Here is a tiny trained network, its code and every weight. The questions are about switching its units off for an input and a class, where a switched-off unit gives its printed mean instead of its output.

import numpy as np


def w(rows, s, z=0):
    codes = np.array(rows[::2]) - 128.0
    scale = np.full(codes.shape[1], s)
    scale[-1] = z or s
    return codes * scale


def f(y):
    return np.maximum(y, 0)


def log_softmax(a):
    a = a - a.max(-1, keepdims=True)
    return a - np.log(np.exp(a).sum(-1, keepdims=True))


def net(x, mask):
    res = np.array(x, float).reshape(1, 2) / 4 @ E
    y = f(res @ A[0][:, :-1].T + A[0][:, -1])
    res = res + np.where(mask, y, B[0][:, -1]) @ B[0][:, :-1]
    return log_softmax(res[-1] @ U[:, :-1].T + U[:, -1])


A, B = {}, {}
E = w([
[65,214,208,2,158,216],'x0',
[224,201,206,97,41,33],'x1',
],0.0074)
A[0] = w([
[110,146,119,134,120,117,123],'neuron 1',
[204,37,82,252,137,6,101],'neuron 2',
[92,121,139,145,145,166,255],'neuron 3',
[174,200,178,105,88,53,77],'neuron 4',
[65,78,65,155,176,217,78],'neuron 5',
[198,158,191,52,34,49,64],'neuron 6',
[76,185,205,18,180,204,82],'neuron 7',
[195,147,165,145,84,150,151],'neuron 8',
[155,200,190,136,65,68,74],'neuron 9',
[109,196,193,84,178,169,133],'neuron 10',
[80,74,60,152,255,214,88],'neuron 11',
[97,67,66,99,215,174,100],'neuron 12',
[102,188,202,35,181,195,111],'neuron 13',
[199,26,43,231,95,98,121],'neuron 14',
[96,101,91,132,125,181,223],'neuron 15',
[47,66,141,164,184,179,97],'neuron 16',
],0.0066,0.0096)
B[0] = w([
[138,133,144,131,114,132,128],'neuron 1',
[78,38,166,115,171,186,236],'neuron 2',
[137,210,144,192,1,120,255],'neuron 3',
[166,60,92,81,103,65,168],'neuron 4',
[182,92,67,41,144,88,181],'neuron 5',
[183,74,78,79,120,73,180],'neuron 6',
[86,23,119,129,164,164,202],'neuron 7',
[149,134,111,153,103,95,172],'neuron 8',
[179,71,80,48,138,99,164],'neuron 9',
[85,45,166,158,154,153,190],'neuron 10',
[156,78,91,49,118,71,200],'neuron 11',
[181,92,96,71,124,85,178],'neuron 12',
[94,26,159,149,174,174,203],'neuron 13',
[77,44,176,139,177,187,228],'neuron 14',
[136,194,140,158,6,91,227],'neuron 15',
[181,112,77,39,119,84,173],'neuron 16',
],0.0084,0.0096)
U = w([
[187,112,58,48,131,38,68],'0',
[56,68,186,138,201,194,56],'1',
[121,199,160,177,74,103,254],'2',
[133,193,107,119,251,131,64],'3',
],0.011,0.0064)

Each question gives the input, the list of numbers given to net, and the class t.
The units are the neurons (one row each of A and B). Each row of codes is followed by its name. A weight is (code - 128) times the scale printed after its matrix; where a second scale follows, it is the last column's (A, B and U).
mask holds one flag per neuron, in row order. A switched-off neuron (its flag False) gives its mean, the last column of its row in B, instead of its output. The means were averaged over made-up inputs and are rounded, as every weight is.
A unit's drop is (log p(t) with every unit on - log p(t) with that unit switched off) / (log p(t) with every unit on - log p(t) with every unit switched off).
The circuit of an input: a set's keep is (log p(t) with only the set's units on - log p(t) with every unit switched off) / (log p(t) with every unit on - log p(t) with every unit switched off). Starting from the 12 units with the biggest drops (on a tie, the unit counted first), units are removed one at a time, each time the one whose removal leaves the highest keep (on an exact tie, the one counted first), for as long as the keep stays at least 0.8.
circuit, biggest first: the units of the circuit, biggest drop first
k most important neurons: the k neurons with the biggest drops, biggest first
drop of u: that unit's drop, to one decimal
input [-5,3], class 1: circuit, biggest first : [neuron 2; neuron 14]
input [-8,6], class 1: circuit, biggest first : [neuron 2]
input [-5,-3], class 1: 2 most important neurons : [neuron 14; neuron 2]
input [5,-5], class 0: circuit, biggest first : [neuron 14; neuron 11]
input [-4,3], class 1: circuit, biggest first : [neuron 2; neuron 14]
input [3,1], class 2: 2 most important neurons : [neuron 2; neuron 14]
input [3,-2], class 2: 4 most important neurons : [neuron 2; neuron 14; neuron 3; neuron 15]
input [-2,-8], class 0: drop of neuron 15 : 0.0
input [6,-7], class 0: drop of neuron 5 : 0.1
input [1,-4], class 0: drop of neuron 16 : 0.1
